Here is a tiny trained network, its code and every weight. The questions are about switching its units off for an input and a class, where a switched-off unit gives its printed mean instead of its output.

import numpy as np


def w(rows, s, z=0):
    codes = np.array(rows[::2]) - 128.0
    scale = np.full(codes.shape[1], s)
    scale[-1] = z or s
    return codes * scale


def norm(h):
    return h / np.sqrt((h * h).mean(-1, keepdims=True) + 1e-5)


def f(y):
    return np.maximum(y, 0)


def log_softmax(a):
    a = a - a.max(-1, keepdims=True)
    return a - np.log(np.exp(a).sum(-1, keepdims=True))


def net(x, mask):
    res = np.array(x, float).reshape(1, 4) / 4 @ E
    u = 0
    for l in range(3):
        y = f(norm(res) @ A[l][:, :-1].T + A[l][:, -1])
        res = res + np.where(mask[u : u + 10], y, B[l][:, -1]) @ B[l][:, :-1]
        u += 10
    return log_softmax(norm(res)[-1] @ U[:, :-1].T + U[:, -1])


A, B = {}, {}
E = w([
[214,182,135,231],'x0',
[22,207,195,23],'x1',
[2,193,3,134],'x2',
[129,129,128,131],'x3',
],0.0071)
A[0] = w([
[58,165,13,165,199],'0.n0',
[78,134,29,133,169],'0.n1',
[224,94,192,66,247],'0.n2',
[117,224,149,128,35],'0.n3',
[93,38,92,144,52],'0.n4',
[99,190,201,41,226],'0.n5',
[175,150,117,167,75],'0.n6',
[82,5,92,41,238],'0.n7',
[169,91,183,79,58],'0.n8',
[99,150,81,213,2],'0.n9',
],0.014,0.0078)
B[0] = w([
[221,184,196,83,234],'0.n0',
[203,109,254,157,200],'0.n1',
[52,99,71,179,246],'0.n2',
[80,250,180,134,148],'0.n3',
[229,48,123,57,143],'0.n4',
[35,167,130,210,233],'0.n5',
[77,107,94,151,153],'0.n6',
[136,108,66,19,229],'0.n7',
[177,222,88,50,162],'0.n8',
[179,137,46,198,150],'0.n9',
],0.011,0.013)
A[1] = w([
[186,251,107,154,197],'1.n0',
[106,200,196,61,5],'1.n1',
[198,9,52,137,173],'1.n2',
[178,100,53,136,96],'1.n3',
[55,216,89,187,254],'1.n4',
[127,99,67,136,45],'1.n5',
[223,92,108,143,43],'1.n6',
[105,233,145,174,35],'1.n7',
[145,126,173,240,136],'1.n8',
[206,214,156,152,115],'1.n9',
],0.014,0.0065)
B[1] = w([
[98,208,126,171,207],'1.n0',
[124,250,26,109,159],'1.n1',
[176,200,50,96,196],'1.n2',
[180,189,91,118,158],'1.n3',
[190,95,155,105,249],'1.n4',
[169,86,93,124,145],'1.n5',
[105,177,222,164,155],'1.n6',
[105,128,180,53,169],'1.n7',
[175,114,209,204,186],'1.n8',
[80,198,85,155,190],'1.n9',
],0.014)
A[2] = w([
[166,147,125,178,185],'2.n0',
[91,134,206,124,206],'2.n1',
[46,18,157,89,106],'2.n2',
[74,124,78,84,8],'2.n3',
[143,180,163,165,181],'2.n4',
[44,151,116,79,92],'2.n5',
[177,197,121,70,2],'2.n6',
[191,170,126,102,26],'2.n7',
[131,68,255,154,41],'2.n8',
[151,155,202,145,198],'2.n9',
],0.016,0.0086)
B[2] = w([
[77,105,150,114,225],'2.n0',
[157,72,76,173,212],'2.n1',
[54,166,33,238,158],'2.n2',
[222,82,249,118,149],'2.n3',
[133,61,125,90,253],'2.n4',
[123,173,68,231,178],'2.n5',
[33,64,179,22,172],'2.n6',
[50,4,189,96,161],'2.n7',
[13,89,194,159,150],'2.n8',
[110,36,108,97,246],'2.n9',
],0.013,0.011)
U = w([
[207,127,9,38,83],'0',
[181,92,206,14,216],'1',
[252,29,76,185,25],'2',
[194,173,205,218,222],'3',
[27,127,22,188,147],'4',
[35,235,83,47,1],'5',
[51,38,189,173,165],'6',
[77,240,209,149,133],'7',
],0.019,0.0034)

Each question gives the input, the list of numbers given to net, and the class t.
The units are the neurons (one row each of A and B). Each row of codes is followed by its name. A weight is (code - 128) times the scale printed after its matrix; where a second scale follows, it is the last column's (A, B and U).
mask holds one flag per neuron, layer by layer. A switched-off neuron (its flag False) gives its mean, the last column of its row in B, instead of its output. The means were averaged over made-up inputs and are rounded, as every weight is.
A unit's drop is (log p(t) with every unit on - log p(t) with that unit switched off) / (log p(t) with every unit on - log p(t) with every unit switched off).
The circuit of an input: a set's keep is (log p(t) with only the set's units on - log p(t) with every unit switched off) / (log p(t) with every unit on - log p(t) with every unit switched off). Starting from the 12 units with the biggest drops (on a tie, the unit counted first), units are removed one at a time, each time the one whose removal leaves the highest keep (on an exact tie, the one counted first), for as long as the keep stays at least 0.8.
units of the circuit, in order: the units of the circuit, biggest drop first
most important unit: the unit with the biggest drop
k most important neurons: the k neurons with the biggest drops, biggest first
k most important neurons of layer l: the k neurons of layer l with the biggest drops, biggest first
drop when u is switched off: that unit's drop, to one decimal
input [-4,0,6,-8], class 1: most important unit -> 0.n1
input [-7,3,0,6], class 4: units of the circuit, in order -> (0.n0; 2.n5)
input [1,6,-5,6], class 6: 4 most important neurons -> (0.n7; 1.n4; 0.n5; 1.n2)
input [-8,0,-2,-8], class 0: 2 most important neurons -> (0.n7; 2.n3)
input [5,7,1,0], class 7: 2 most important neurons -> (0.n3; 0.n2)
input [-3,1,-6,-6], class 4: 4 most important neurons -> (0.n0; 0.n5; 0.n2; 1.n2)
input [0,-2,-7,8], class 0: 2 most important neurons -> (0.n5; 0.n2)
input [-4,0,5,5], class 1: 2 most important neurons -> (0.n1; 0.n2)
input [8,7,0,0], class 6: 3 most important neurons -> (0.n0; 0.n5; 0.n7)
input [6,0,3,-8], class 3: 3 most important neurons of layer 0 -> (0.n7; 0.n9; 0.n8)
input [-1,1,-5,-3], class 4: 3 most important neurons of layer 1 -> (1.n2; 1.n1; 1.n3)
input [-2,1,-2,8], class 4: 3 most important neurons -> (0.n5; 0.n2; 0.n0)
input [2,5,1,6], class 7: 3 most important neurons of layer 1 -> (1.n1; 1.n0; 1.n7)
input [1,-3,5,-8], class 3: units of the circuit, in order -> (0.n1)
input [7,0,3,2], class 3: 2 most important neurons of layer 0 -> (0.n7; 0.n9)
input [3,0,5,8], class 3: 2 most important neurons -> (0.n1; 0.n7)
input [6,-3,2,1], class 3: 2 most important neurons -> (0.n7; 1.n8)
input [4,5,8,-1], class 7: 2 most important neurons -> (0.n7; 0.n1)
input [6,7,4,-3], class 7: 2 most important neurons of layer 0 -> (0.n7; 0.n5)
input [-1,3,-5,7], class 4: units of the circuit, in order -> (0.n2)
input [-8,-1,0,2], class 0: 2 most important neurons of layer 0 -> (0.n7; 0.n0)
input [0,-4,-8,6], class 0: 2 most important neurons -> (0.n5; 1.n2)
input [1,-1,4,-8], class 3: 2 most important neurons of layer 0 -> (0.n1; 0.n7)
input [5,2,-7,-4], class 6: 2 most important neurons -> (0.n7; 2.n8)
input [6,6,7,7], class 7: 2 most important neurons of layer 0 -> (0.n7; 0.n1)
input [-8,3,-5,1], class 4: 2 most important neurons of layer 0 -> (0.n5; 0.n0)
input [8,-8,2,-5], class 3: 3 most important neurons of layer 0 -> (0.n7; 0.n2; 0.n5)
input [-8,-2,4,0], class 1: drop when 0.n1 is switched off -> 0.1
